Below is a small trained network, with its code and all its weights. Each question gives an input and a target symbol and asks what happens when units are switched off, that is, made to give their printed mean instead of their output.

import numpy as np


def w(rows, s, z=0):
    codes = np.array(rows[::2]) - 128.0
    scale = np.full(codes.shape[1], s)
    scale[-1] = z or s
    return codes * scale


def norm(h):
    return h / np.sqrt((h * h).mean(-1, keepdims=True) + 1e-5)


def f(y):
    return y / 2 * (1 + np.tanh(0.7978845608 * (y + 0.044715 * y**3)))


def softmax(a):
    e = np.exp(a - a.max(-1, keepdims=True))
    return e / e.sum(-1, keepdims=True)


def log_softmax(a):
    a = a - a.max(-1, keepdims=True)
    return a - np.log(np.exp(a).sum(-1, keepdims=True))


def net(x, mask):
    ids = ['αβγδεηθλμξπστφ'.index(c) for c in x.split()]
    T = len(ids)
    res = E[ids] + P[:T]
    q, k, v = (norm(res) @ M[0].T for M in (Q, K, V))
    z = softmax(np.where(np.tri(T) > 0, q @ k.T / 3**0.5, -1e9)) @ v
    res = res + np.where(mask[0], z, O[0][:, -1]) @ O[0][:, :-1]
    y = f(norm(res) @ A[0][:, :-1].T + A[0][:, -1])
    res = res + np.where(mask[1:9], y, B[0][:, -1]) @ B[0][:, :-1]
    return log_softmax(norm(res)[-1] @ U[:, :-1].T + U[:, -1])


Q, K, V, O, A, B = {}, {}, {}, {}, {}, {}
E = w([
[49,195,10,110,175,65],'α',
[108,170,150,194,132,212],'β',
[162,132,192,172,137,145],'γ',
[140,137,156,166,194,228],'δ',
[13,123,24,119,93,110],'ε',
[23,159,3,105,152,79],'η',
[123,68,161,156,136,216],'θ',
[99,135,77,94,106,17],'λ',
[117,119,155,172,142,224],'μ',
[165,209,190,194,151,127],'ξ',
[112,160,145,178,164,229],'π',
[92,137,160,195,78,193],'σ',
[121,216,152,193,153,190],'τ',
[56,69,12,64,178,105],'φ',
],0.003)
P = w([
[232,114,126,104,69,159],'0',
[80,147,2,59,136,159],'1',
[118,86,71,201,135,113],'2',
[123,136,128,69,101,144],'3',
[98,87,105,198,137,114],'4',
[114,130,164,78,97,133],'5',
[87,84,144,205,136,101],'6',
[94,136,195,68,101,130],'7',
[53,75,175,212,151,85],'8',
[63,133,221,52,116,128],'9',
[77,79,172,180,136,98],'10',
],0.0026)
Q[0] = w([
[100,102,80,171,161,85],'head 1',
[122,138,249,188,137,202],'head 1',
[155,112,175,188,134,154],'head 1',
],0.018)
K[0] = w([
[188,163,138,17,66,161],'head 1',
[52,112,200,121,162,92],'head 1',
[9,150,197,89,174,136],'head 1',
],0.012)
V[0] = w([
[162,211,152,151,253,182],'head 1',
[172,16,122,86,197,131],'head 1',
[161,166,145,133,168,56],'head 1',
],0.0073)
O[0] = w([
[92,56,167,197,1,157,173],'head 1',
[93,65,199,182,149,11,134],'head 1',
[153,66,26,161,84,82,2],'head 1',
],0.0078,0.0028)
A[0] = w([
[153,167,130,81,207,124,136],'neuron 1',
[131,89,11,102,102,37,43],'neuron 2',
[155,117,189,163,101,173,104],'neuron 3',
[73,111,104,142,129,165,185],'neuron 4',
[95,143,103,130,190,12,85],'neuron 5',
[85,64,97,145,102,29,2],'neuron 6',
[212,142,104,165,125,204,85],'neuron 7',
[95,68,62,110,144,12,18],'neuron 8',
],0.011,0.0068)
B[0] = w([
[93,107,110,192,85,110,255],'neuron 1',
[15,133,255,35,112,230,145],'neuron 2',
[149,161,61,113,180,108,232],'neuron 3',
[181,144,144,138,126,84,222],'neuron 4',
[194,65,130,92,144,207,217],'neuron 5',
[49,139,39,54,150,128,128],'neuron 6',
[74,67,158,42,119,81,161],'neuron 7',
[189,229,108,137,63,1,146],'neuron 8',
],0.009,0.0059)
U = w([
[111,121,136,48,110,43,253],'α',
[167,130,123,22,159,188,204],'β',
[224,122,107,130,173,12,163],'γ',
[177,123,196,228,60,100,64],'δ',
[49,189,97,177,142,148,121],'ε',
[39,91,117,149,92,29,131],'η',
[81,152,232,144,198,68,101],'θ',
[120,71,27,163,154,174,152],'λ',
[151,204,116,128,224,148,186],'μ',
[193,91,60,129,33,110,32],'ξ',
[201,207,130,132,80,188,98],'π',
[36,145,186,92,115,211,111],'σ',
[110,94,128,98,34,208,80],'τ',
[140,29,205,127,162,196,90],'φ',
],0.011,0.0023)

Each question gives the input, a string of symbols that net reads in full, and the target symbol t.
The units are the heads (3 rows each of Q, K, V and O) and the neurons (one row each of A and B). Each row of codes is followed by its name. A weight is (code - 128) times the scale printed after its matrix; where a second scale follows, it is the last column's (O, A, B and U).
mask holds one flag per unit, heads first, then neurons. A switched-off unit (its flag False) gives its mean, the last column of its rows in O or B, instead of its output. The means were averaged over made-up inputs and are rounded, as every weight is.
A unit's drop is (log p(t) with every unit on - log p(t) with that unit switched off) / (log p(t) with every unit on - log p(t) with every unit switched off).
The circuit of an input: a set's keep is (log p(t) with only the set's units on - log p(t) with every unit switched off) / (log p(t) with every unit on - log p(t) with every unit switched off). Starting from all 9 units, units are removed one at a time, each time the one whose removal leaves the highest keep (on an exact tie, the one counted first), for as long as the keep stays at least 0.8.
units of the circuit, in order: the units of the circuit, biggest drop first
unit that matters most: the unit with the biggest drop
k most important neurons: the k neurons with the biggest drops, biggest first
input σ σ λ ε δ δ η ε β ξ, target β: most important neuron => neuron 1
input η φ θ δ ξ φ δ δ λ λ φ, target λ: units of the circuit, in order => head 1; neuron 1; neuron 5
input τ δ β ξ λ ξ τ φ φ φ λ, target ξ: units of the circuit, in order => head 1; neuron 2
input θ δ μ δ η δ, target η: units of the circuit, in order => head 1; neuron 1; neuron 7
input α τ δ θ δ π μ σ η θ λ, target σ: units of the circuit, in order => neuron 2; head 1
input φ π λ σ π β π ξ ξ φ, target γ: 3 most important neurons => neuron 8; neuron 5; neuron 2
input ε γ δ, target γ: 2 most important neurons => neuron 3; neuron 4
input λ θ δ δ θ β λ, target β: units of the circuit, in order => neuron 5; head 1
input ξ φ π λ λ φ σ π σ λ δ, target λ: units of the circuit, in order => head 1; neuron 1
input θ ε θ λ δ ξ δ δ θ α ε, target φ: units of the circuit, in order => head 1; neuron 5
input λ μ λ α λ λ ε δ, target ε: units of the circuit, in order => neuron 1; head 1; neuron 5
input δ φ μ τ δ π ξ, target π: units of the circuit, in order => head 1; neuron 3; neuron 1
input δ λ λ π γ φ λ σ π δ, target π: units of the circuit, in order => head 1; neuron 3; neuron 1; neuron 5
input θ γ μ ε η σ δ τ α τ, target α: units of the circuit, in order => head 1; neuron 7
input β τ α, target π: units of the circuit, in order => head 1; neuron 4
input λ ε λ δ η, target β: unit that matters most => neuron 5
input λ λ δ ε, target β: 3 most important neurons => neuron 5; neuron 2; neuron 8
input τ β φ π η μ, target η: 2 most important neurons => neuron 1; neuron 5
input φ η λ δ δ π θ λ σ, target λ: 2 most important neurons => neuron 1; neuron 8
input β μ τ σ ε, target π: 2 most important neurons => neuron 1; neuron 4
input μ θ δ σ σ η α φ ξ α, target θ: 2 most important neurons => neuron 5; neuron 1
input δ δ θ φ σ β, target σ: 2 most important neurons => neuron 7; neuron 3
input ξ δ λ ε λ φ μ θ η δ α, target τ: most important neuron => neuron 2
